Here is a tiny trained network, its code and every weight. The questions are about switching its units off for an input and a class, where a switched-off unit gives its printed mean instead of its output.

import numpy as np


def w(rows, s, z=0):
    codes = np.array(rows[::2]) - 128.0
    scale = np.full(codes.shape[1], s)
    scale[-1] = z or s
    return codes * scale


def norm(h):
    return h / np.sqrt((h * h).mean(-1, keepdims=True) + 1e-5)


def f(y):
    return np.maximum(y, 0)


def log_softmax(a):
    a = a - a.max(-1, keepdims=True)
    return a - np.log(np.exp(a).sum(-1, keepdims=True))


def net(x, mask):
    res = np.array(x, float).reshape(1, 3) / 4 @ E
    u = 0
    for l in range(4):
        y = f(norm(res) @ A[l][:, :-1].T + A[l][:, -1])
        res = res + np.where(mask[u : u + 8], y, B[l][:, -1]) @ B[l][:, :-1]
        u += 8
    return log_softmax(norm(res)[-1] @ U[:, :-1].T + U[:, -1])


A, B = {}, {}
E = w([
[47,120,84,182,85,72,42,254,69,124,137],'x0',
[44,165,132,92,234,120,123,100,84,133,150],'x1',
[61,208,197,210,122,125,131,136,101,101,252],'x2',
],0.0081)
A[0] = w([
[160,78,128,203,112,56,126,107,163,216,101,14],'0.n0',
[96,219,185,196,87,169,123,110,144,167,169,149],'0.n1',
[209,111,175,147,165,204,191,96,123,168,120,100],'0.n2',
[140,159,198,78,2,142,122,106,85,78,187,18],'0.n3',
[128,185,70,173,131,104,107,152,182,90,103,1],'0.n4',
[107,107,240,85,215,147,123,81,178,159,95,71],'0.n5',
[71,192,159,165,155,85,100,176,220,135,124,39],'0.n6',
[176,176,126,206,61,132,184,146,165,14,190,62],'0.n7',
],0.0065,0.0026)
B[0] = w([
[107,117,99,57,108,108,199,150,156,171,135,163],'0.n0',
[167,241,149,89,80,155,33,119,129,83,98,253],'0.n1',
[136,94,90,131,109,129,151,98,132,83,199,242],'0.n2',
[50,57,208,72,136,170,73,124,131,163,172,187],'0.n3',
[182,115,146,204,153,170,176,205,65,146,172,140],'0.n4',
[128,131,120,170,119,83,95,77,85,85,2,223],'0.n5',
[162,98,94,92,146,130,132,176,99,181,132,181],'0.n6',
[114,42,179,135,105,125,151,145,129,65,68,235],'0.n7',
],0.0075,0.0058)
A[1] = w([
[66,128,119,113,169,115,134,188,174,86,185,95],'1.n0',
[87,76,71,116,142,71,134,178,133,200,112,33],'1.n1',
[255,122,137,133,102,202,101,95,191,58,166,56],'1.n2',
[82,94,152,142,224,163,108,60,160,84,106,199],'1.n3',
[146,163,157,116,56,91,108,166,172,192,126,51],'1.n4',
[170,158,181,106,170,154,159,72,173,73,109,138],'1.n5',
[238,107,15,157,67,75,213,176,161,126,175,5],'1.n6',
[120,120,72,144,67,79,209,101,176,171,173,78],'1.n7',
],0.0076,0.0022)
B[1] = w([
[177,49,151,148,142,154,189,120,199,161,100,166],'1.n0',
[56,143,235,122,196,192,51,114,175,215,86,194],'1.n1',
[73,52,228,159,168,66,167,156,203,155,201,254],'1.n2',
[208,96,110,46,72,155,125,145,123,163,108,230],'1.n3',
[75,99,128,128,100,92,129,221,151,149,72,166],'1.n4',
[101,156,157,84,118,244,106,161,95,255,97,248],'1.n5',
[111,173,108,118,113,170,141,217,181,114,146,215],'1.n6',
[114,131,12,139,149,109,94,157,193,113,192,162],'1.n7',
],0.0082,0.0064)
A[2] = w([
[153,86,128,101,110,118,123,99,201,118,153,223],'2.n0',
[145,55,68,84,185,110,151,116,173,180,130,96],'2.n1',
[1,94,131,143,137,23,88,49,125,145,113,57],'2.n2',
[38,83,143,136,71,144,69,118,102,114,192,132],'2.n3',
[157,107,130,164,230,108,91,156,134,57,81,4],'2.n4',
[102,214,128,134,144,143,103,74,99,204,176,55],'2.n5',
[61,130,137,146,200,43,43,140,91,143,176,91],'2.n6',
[162,174,134,164,129,174,195,204,136,82,168,189],'2.n7',
],0.0084,0.0028)
B[2] = w([
[102,254,90,96,59,153,77,115,144,110,195,235],'2.n0',
[89,89,75,186,121,83,120,66,59,28,65,235],'2.n1',
[116,68,158,125,214,12,234,25,216,128,72,159],'2.n2',
[197,64,46,120,95,158,182,44,106,167,166,254],'2.n3',
[103,153,181,169,191,106,83,66,125,87,166,137],'2.n4',
[38,184,97,114,203,170,6,126,220,212,109,190],'2.n5',
[147,143,44,128,124,107,181,119,192,51,141,226],'2.n6',
[181,126,137,162,235,74,146,75,141,235,48,194],'2.n7',
],0.0071,0.0061)
A[3] = w([
[179,75,132,205,64,61,46,160,50,69,140,3],'3.n0',
[64,124,159,133,242,78,136,144,89,78,86,34],'3.n1',
[142,129,34,100,151,193,44,209,98,93,124,57],'3.n2',
[129,180,61,80,116,230,147,87,147,178,115,138],'3.n3',
[198,86,122,194,43,79,204,176,163,106,158,75],'3.n4',
[186,129,53,67,179,84,214,72,171,100,180,208],'3.n5',
[149,166,37,113,152,98,152,93,165,3,197,164],'3.n6',
[162,200,22,158,119,135,191,71,195,103,175,21],'3.n7',
],0.0076,0.0029)
B[3] = w([
[177,95,164,255,172,49,228,83,62,150,133,160],'3.n0',
[114,78,102,221,112,53,93,113,110,75,176,159],'3.n1',
[177,165,213,155,57,217,168,127,116,120,150,181],'3.n2',
[113,170,95,166,175,49,148,176,77,109,164,255],'3.n3',
[135,158,153,117,206,133,109,111,61,109,111,205],'3.n4',
[177,153,116,147,93,96,72,142,173,77,124,218],'3.n5',
[187,149,55,89,76,208,230,124,184,58,190,190],'3.n6',
[161,130,75,66,101,81,216,199,80,42,201,198],'3.n7',
],0.0095,0.0077)
U = w([
[188,154,47,116,92,94,196,152,154,60,183,254],'0',
[158,109,209,105,66,176,145,111,146,168,185,151],'1',
[71,119,110,166,62,186,106,250,182,174,59,19],'2',
[180,82,168,234,144,99,180,146,59,147,146,93],'3',
[180,152,60,74,136,95,134,62,46,118,57,65],'4',
[103,214,133,94,163,181,86,106,83,206,156,109],'5',
[76,77,66,217,185,63,73,99,149,126,65,50],'6',
],0.012,0.0036)

Each question gives the input, the list of numbers given to net, and the class t.
The units are the neurons (one row each of A and B). Each row of codes is followed by its name. A weight is (code - 128) times the scale printed after its matrix; where a second scale follows, it is the last column's (A, B and U).
mask holds one flag per neuron, layer by layer. A switched-off neuron (its flag False) gives its mean, the last column of its row in B, instead of its output. The means were averaged over made-up inputs and are rounded, as every weight is.
A unit's drop is (log p(t) with every unit on - log p(t) with that unit switched off) / (log p(t) with every unit on - log p(t) with every unit switched off).
The circuit of an input: a set's keep is (log p(t) with only the set's units on - log p(t) with every unit switched off) / (log p(t) with every unit on - log p(t) with every unit switched off). Starting from the 12 units with the biggest drops (on a tie, the unit counted first), units are removed one at a time, each time the one whose removal leaves the highest keep (on an exact tie, the one counted first), for as long as the keep stays at least 0.8.
units of the circuit, in order: the units of the circuit, biggest drop first
most important unit: the unit with the biggest drop
top k neurons: the k neurons with the biggest drops, biggest first
top k neurons in layer l: the k neurons of layer l with the biggest drops, biggest first
drop when u is switched off: that unit's drop, to one decimal
input [7,-6,1], class 3: top 2 neurons => 1.n5, 3.n0
input [-8,-5,2], class 1: units of the circuit, in order => 1.n5
input [5,8,0], class 6: top 2 neurons => 1.n1, 0.n1
input [-8,-6,2], class 1: top 2 neurons => 1.n5, 1.n2
input [-6,8,0], class 4: top 2 neurons => 0.n5, 1.n3
input [2,-4,0], class 2: top 4 neurons => 0.n0, 0.n1, 0.n5, 0.n2
input [7,2,-7], class 6: top 2 neurons => 1.n5, 1.n1
input [7,5,0], class 6: top 4 neurons => 1.n1, 0.n1, 0.n2, 1.n0
input [1,-4,-3], class 2: top 2 neurons => 1.n1, 0.n2
input [-6,-1,6], class 1: top 2 neurons => 1.n2, 0.n7
input [4,0,-4], class 2: top 2 neurons in layer 1 => 1.n6, 1.n2
input [-1,2,0], class 4: top 2 neurons => 0.n5, 1.n3
input [3,7,7], class 0: top 2 neurons => 2.n6, 1.n5
input [0,-4,5], class 1: units of the circuit, in order => 0.n3
input [-4,1,0], class 4: top 2 neurons in layer 1 => 1.n5, 1.n3
input [1,-6,3], class 3: top 3 neurons in layer 1 => 1.n5, 1.n1, 1.n3
input [8,3,-4], class 6: top 3 neurons => 1.n1, 1.n5, 2.n2
input [5,-2,0], class 2: top 3 neurons => 0.n1, 1.n1, 0.n5
input [2,2,-1], class 6: top 2 neurons => 0.n1, 1.n1
input [-8,2,5], class 5: units of the circuit, in order => 1.n5
input [-3,7,0], class 4: top 2 neurons in layer 0 => 0.n5, 0.n1
input [2,-8,7], class 3: drop when 1.n5 is switched off => 0.1
input [-5,2,-4], class 4: drop when 0.n5 is switched off => 2.7
input [5,7,5], class 0: drop when 2.n6 is switched off => 2.5
input [6,-3,0], class 2: drop when 0.n1 is switched off => 0.8
input [-6,3,-3], class 4: top 2 neurons => 1.n5, 0.n5
input [-3,-2,6], class 1: most important unit => 0.n7
